W =
[[128 128 127 131 125 128 127 130 128 126]
 [139 104 119 148 121 142 133 150 152 118]
 [143 132 125 120 126 133 152 124 118 130]
 [128 128 128 128 128 128 129 129 129 127]]
Indices start at 1.
row 1 col 1	128
row 2 col 4	148
row 2 col 1	139
row 1 col 8	130
row 2 col 6	142
row 4 col 7	129
row 4 col 10	127
row 2 col 8	150
row 3 col 10	130
row 4 col 6	128
row 4 col 3	128
row 4 col 9	129
row 3 col 3	125
row 3 col 8	124

data =
[[125 139 127 125 125 124 126 133 136 103 139 126 126]
 [119 121 123 131 123 118 135 132 129 106 133 120 134]
 [120 109 123 138 125 121 141 134 118 117 119 121 135]
 [127 109 131 140 127 131 135 129 116 143 116 122 133]
 [122 105 127 141 128 127 138 130 113 131 116 119 135]]
Indices start at 1.
(1, 1)	125
(4, 3)	131
(3, 11)	119
(1, 8)	133
(3, 10)	117
(1, 9)	136
(3, 13)	135
(2, 5)	123
(5, 4)	141
(2, 7)	135
(3, 3)	123
(4, 13)	133
(2, 4)	131
(1, 5)	125
(5, 5)	128
(1, 10)	103
(5, 8)	130
(2, 8)	132
(1, 11)	139

x =
[[125 121 124 120 127 127 141 129]
 [132 138 126 139 127 128 122 127]
 [124 112 133 135 130 128 133 129]
 [125 120 124 123 127 127 141 129]
 [128 137 125 118 128 127 130 129]
 [131 136 133 139 129 129 115 127]
 [128 140 128 124 128 127 127 130]
 [129 142 126 104 128 128 123 128]
 [127 128 126  98 128 128 130 127]
 [127 128 131 113 129 129 123 127]
 [124 114 131 122 129 128 134 128]
 [131 136 122 131 126 128 126 127]
 [128 134 129 141 128 127 128 130]]
Rows and columns are counted from 1.
(1, 1) = 125
(10, 5) = 129
(3, 8) = 129
(13, 2) = 134
(2, 3) = 126
(4, 8) = 129
(4, 5) = 127
(9, 2) = 128
(9, 3) = 126
(11, 2) = 114
(7, 7) = 127
(3, 2) = 112
(1, 8) = 129
(3, 1) = 124
(7, 2) = 140
(11, 8) = 128
(12, 2) = 136
(9, 4) = 98
(8, 4) = 104
(13, 7) = 128
(2, 7) = 122
(4, 1) = 125
(12, 4) = 131
(7, 6) = 127
(11, 7) = 134
(5, 1) = 128
(11, 3) = 131
(10, 3) = 131
(9, 6) = 128
(6, 3) = 133
(3, 4) = 135
(13, 6) = 127
(9, 7) = 130

X =
[[127 127 132 135 130 136 122 125 127 124 141 127 131 106 125]
 [120 123 127 138 133 138 120 123 125 117 140 129 135 101 119]
 [135 127 132 133 143 142 116 119 127 114 134 128 139 111 110]
 [131 131 139 139 135 145 123 122 138 117 139 127 134 118 119]
 [129 126 145 134 138 150 127 123 135 117 128 128 135 111 118]
 [121 127 134 141 137 148 121 123 139 112 135 130 136 114 115]
 [128 130 127 136 134 137 117 123 133 121 140 129 132 115 121]]
Indices start at 1.
(1, 1) = 127
(5, 1) = 129
(6, 4) = 141
(7, 14) = 115
(4, 12) = 127
(2, 1) = 120
(4, 2) = 131
(5, 12) = 128
(7, 13) = 132
(4, 9) = 138
(7, 1) = 128
(7, 7) = 117
(6, 10) = 112
(6, 2) = 127
(7, 4) = 136
(5, 9) = 135
(1, 6) = 136
(1, 10) = 124
(2, 13) = 135
(5, 10) = 117
(3, 9) = 127
(4, 15) = 119
(7, 6) = 137
(7, 11) = 140
(1, 7) = 122
(6, 8) = 123
(6, 7) = 121
(7, 12) = 129
(6, 1) = 121
(2, 11) = 140
(4, 7) = 123

a =
[[128 129 142 137 145 120 123 139 142 113 124 148 138 126 114 106]
 [147 118 131 117 141 117 143 115 139 149 113 115 111 143 124 118]
 [140 114 145 112 149 110 116 116 146 140 108 139 113 123 114 113]
 [139 117 144 113 129 115 112 113 144 140 116 127 113 112 112 118]
 [134 128 135 142 146 121 127 144 140 115 127 133 137 131 116 114]
 [139 111 139 125 139 121 138 130 135 133 116 139 124 138 118 116]
 [129 130 128 110 119 124 110 108 130 133 133 128 118 113 131 134]
 [141 116 125 111 113 130 136 109 126 144 117 119 115 129 128 135]
 [125 133 114 129 112 136 132 118 114 140 138 113 119 128 148 147]
 [146 110 130 125 138 124 146 125 135 141 114 112 118 146 127 125]
 [136 128 133 115 123 117 112 111 133 141 128 123 116 110 125 127]]
Rows and columns are counted from 1.
(1, 1) => 128
(7, 11) => 133
(4, 5) => 129
(8, 1) => 141
(4, 4) => 113
(11, 12) => 123
(9, 8) => 118
(3, 16) => 113
(5, 14) => 131
(8, 14) => 129
(2, 3) => 131
(8, 5) => 113
(9, 9) => 114
(1, 16) => 106
(11, 1) => 136
(1, 13) => 138
(2, 2) => 118
(10, 6) => 124
(3, 9) => 146
(6, 15) => 118
(6, 9) => 135
(8, 16) => 135
(1, 9) => 142
(10, 14) => 146
(11, 8) => 111
(7, 13) => 118
(1, 10) => 113
(10, 3) => 130
(10, 15) => 127
(11, 14) => 110
(7, 5) => 119
(7, 1) => 129
(3, 6) => 110
(9, 16) => 147
(11, 6) => 117
(9, 7) => 132
(8, 12) => 119
(1, 14) => 126

m =
[[116 109 146 135 118 106 106 119]
 [108 107 132 134 113 112 109 124]
 [118 106 148 147 127 106 108 144]
 [107 111 126 108 145 134 128 110]
 [108 119 122 108 142 138 133 106]
 [127 109 145 140 115 107 105 123]
 [107 106 122 105 145 131 126 112]
 [133 140 122 110 142 139 137 111]
 [107 107 126 111 138 109 106 105]
 [106 109 124 109 143 135 128 109]
 [105 108 128 115 134 114 112 114]
 [137 126 148 142 128 108 109 133]
 [145 140 148 139 135 110 121 133]
 [108 106 127 107 143 129 126 110]
 [107 107 137 135 113 107 109 126]]
Rows and columns are counted from 1.
row 1 col 1: 116
row 5 col 2: 119
row 1 col 5: 118
row 14 col 8: 110
row 9 col 6: 109
row 5 col 5: 142
row 11 col 1: 105
row 1 col 3: 146
row 10 col 3: 124
row 6 col 8: 123
row 11 col 7: 112
row 11 col 4: 115
row 3 col 2: 106
row 7 col 4: 105
row 12 col 7: 109
row 7 col 8: 112
row 4 col 6: 134
row 6 col 7: 105
row 3 col 6: 106
row 10 col 2: 109
row 15 col 7: 109
row 10 col 7: 128
row 4 col 8: 110
row 9 col 8: 105
row 8 col 1: 133
row 13 col 5: 135
row 1 col 8: 119
row 3 col 3: 148
row 15 col 4: 135
row 6 col 5: 115
row 2 col 6: 112
row 11 col 6: 114
row 12 col 6: 108
row 2 col 4: 134
